Below is a small trained network, with its code and all its weights. Each question gives an input and a class and asks what happens when units are switched off, that is, made to give their printed mean instead of their output.

import numpy as np


def w(rows, s, z=0):
    codes = np.array(rows[::2]) - 128.0
    scale = np.full(codes.shape[1], s)
    scale[-1] = z or s
    return codes * scale


def norm(h):
    return h / np.sqrt((h * h).mean(-1, keepdims=True) + 1e-5)


def f(y):
    return y / 2 * (1 + np.tanh(0.7978845608 * (y + 0.044715 * y**3)))


def log_softmax(a):
    a = a - a.max(-1, keepdims=True)
    return a - np.log(np.exp(a).sum(-1, keepdims=True))


def net(x, mask):
    res = np.array(x, float).reshape(1, 8) / 4 @ E
    u = 0
    for l in range(2):
        y = f(norm(res) @ A[l][:, :-1].T + A[l][:, -1])
        res = res + np.where(mask[u : u + 9], y, B[l][:, -1]) @ B[l][:, :-1]
        u += 9
    return log_softmax(norm(res)[-1] @ U[:, :-1].T + U[:, -1])


A, B = {}, {}
E = w([
[132,129,124,129],'x0',
[91,135,133,255],'x1',
[136,131,119,131],'x2',
[211,100,179,164],'x3',
[132,129,122,131],'x4',
[161,234,171,103],'x5',
[125,126,131,126],'x6',
[132,131,124,130],'x7',
],0.0079)
A[0] = w([
[122,73,111,82,86],'0.n0',
[80,69,184,147,173],'0.n1',
[105,160,160,158,58],'0.n2',
[187,110,174,110,158],'0.n3',
[146,129,95,163,121],'0.n4',
[89,171,117,116,2],'0.n5',
[145,5,102,60,137],'0.n6',
[156,155,128,152,63],'0.n7',
[153,116,167,172,98],'0.n8',
],0.014,0.0032)
B[0] = w([
[56,170,141,182,175],'0.n0',
[162,98,52,115,181],'0.n1',
[50,184,88,154,142],'0.n2',
[54,35,229,82,186],'0.n3',
[75,104,71,171,141],'0.n4',
[229,105,122,149,140],'0.n5',
[127,254,178,227,254],'0.n6',
[178,150,178,96,133],'0.n7',
[180,164,145,149,169],'0.n8',
],0.0066,0.0071)
A[1] = w([
[101,155,83,174,251],'1.n0',
[165,146,137,2,168],'1.n1',
[54,154,213,151,206],'1.n2',
[111,143,151,121,145],'1.n3',
[211,61,107,172,137],'1.n4',
[68,156,78,136,90],'1.n5',
[88,201,116,101,140],'1.n6',
[120,210,103,122,70],'1.n7',
[168,205,214,142,145],'1.n8',
],0.016,0.0033)
B[1] = w([
[158,96,173,51,223],'1.n0',
[48,217,254,120,203],'1.n1',
[195,154,98,98,237],'1.n2',
[139,123,104,125,151],'1.n3',
[32,235,159,156,167],'1.n4',
[112,60,84,104,180],'1.n5',
[133,202,97,180,207],'1.n6',
[38,195,76,114,191],'1.n7',
[168,12,93,143,250],'1.n8',
],0.0097,0.011)
U = w([
[118,210,24,89,152],'0',
[84,224,185,152,254],'1',
[237,82,146,182,143],'2',
[178,143,252,47,33],'3',
[83,23,73,105,35],'4',
],0.018,0.006)

Each question gives the input, the list of numbers given to net, and the class t.
The units are the neurons (one row each of A and B). Each row of codes is followed by its name. A weight is (code - 128) times the scale printed after its matrix; where a second scale follows, it is the last column's (A, B and U).
mask holds one flag per neuron, layer by layer. A switched-off neuron (its flag False) gives its mean, the last column of its row in B, instead of its output. The means were averaged over made-up inputs and are rounded, as every weight is.
A unit's drop is (log p(t) with every unit on - log p(t) with that unit switched off) / (log p(t) with every unit on - log p(t) with every unit switched off).
The circuit of an input: a set's keep is (log p(t) with only the set's units on - log p(t) with every unit switched off) / (log p(t) with every unit on - log p(t) with every unit switched off). Starting from the 12 units with the biggest drops (on a tie, the unit counted first), units are removed one at a time, each time the one whose removal leaves the highest keep (on an exact tie, the one counted first), for as long as the keep stays at least 0.8.
units of the circuit, in order: the units of the circuit, biggest drop first
most important unit: the unit with the biggest drop
k most important neurons: the k neurons with the biggest drops, biggest first
top k neurons in layer l: the k neurons of layer l with the biggest drops, biggest first
drop when u is switched off: that unit's drop, to one decimal
input [-8,-6,6,7,-4,0,-1,-1], class 2: units of the circuit, in order : [1.n8]
input [-6,0,-8,2,2,-7,-5,-2], class 2: 3 most important neurons : [0.n6 1.n1 1.n7]
input [-2,2,6,0,3,3,8,7], class 0: 4 most important neurons : [0.n2 1.n7 0.n3 1.n6]
input [0,8,6,8,-5,-5,3,5], class 1: 2 most important neurons : [1.n4 1.n8]
input [0,5,1,0,-3,-6,5,-6], class 4: top 3 neurons in layer 1 : [1.n1 1.n6 1.n7]
input [-1,0,-8,1,1,7,6,-8], class 3: top 3 neurons in layer 1 : [1.n1 1.n8 1.n4]
input [3,7,3,-1,6,-4,-8,-7], class 4: 2 most important neurons : [1.n1 1.n6]
input [8,-2,-3,-2,-7,-5,8,-4], class 0: 2 most important neurons : [0.n6 1.n1]
input [-2,6,-1,-1,8,-7,1,7], class 4: top 4 neurons in layer 1 : [1.n1 1.n6 1.n7 1.n0]
input [2,1,1,6,3,-2,1,-4], class 1: top 2 neurons in layer 0 : [0.n1 0.n6]
input [-7,-8,2,0,5,5,-6,-3], class 1: 2 most important neurons : [1.n1 1.n0]
input [-1,7,-5,7,3,-7,-8,2], class 1: top 2 neurons in layer 1 : [1.n4 1.n8]
input [8,5,-5,-2,7,7,-5,-6], class 0: 2 most important neurons : [1.n7 0.n2]
input [3,5,4,-2,-2,1,-3,3], class 0: most important unit : 1.n8
input [2,2,-6,1,7,8,-1,-7], class 2: 2 most important neurons : [1.n8 1.n4]
input [4,3,8,0,-1,-5,-5,-2], class 4: 3 most important neurons : [1.n1 0.n4 1.n6]
input [0,7,-6,2,-7,1,7,-2], class 2: 4 most important neurons : [1.n1 1.n7 0.n2 0.n8]
input [-5,-5,-2,-4,-7,-8,-6,-4], class 0: 2 most important neurons : [0.n6 1.n1]
input [8,-2,-7,2,7,6,-6,6], class 3: top 4 neurons in layer 1 : [1.n1 1.n8 1.n4 1.n7]
input [-3,-2,2,-4,-8,-7,-4,-2], class 0: most important unit : 0.n6
input [-1,7,-7,-2,-5,7,-7,0], class 0: 2 most important neurons : [0.n2 1.n7]
input [3,-8,-7,-5,0,4,-2,-8], class 1: drop when 1.n1 is switched off : 0.6
input [4,8,1,-7,1,7,-8,4], class 0: drop when 1.n3 is switched off : 0.0
input [-2,3,-6,8,-3,-5,3,0], class 1: drop when 1.n4 is switched off : 1.5
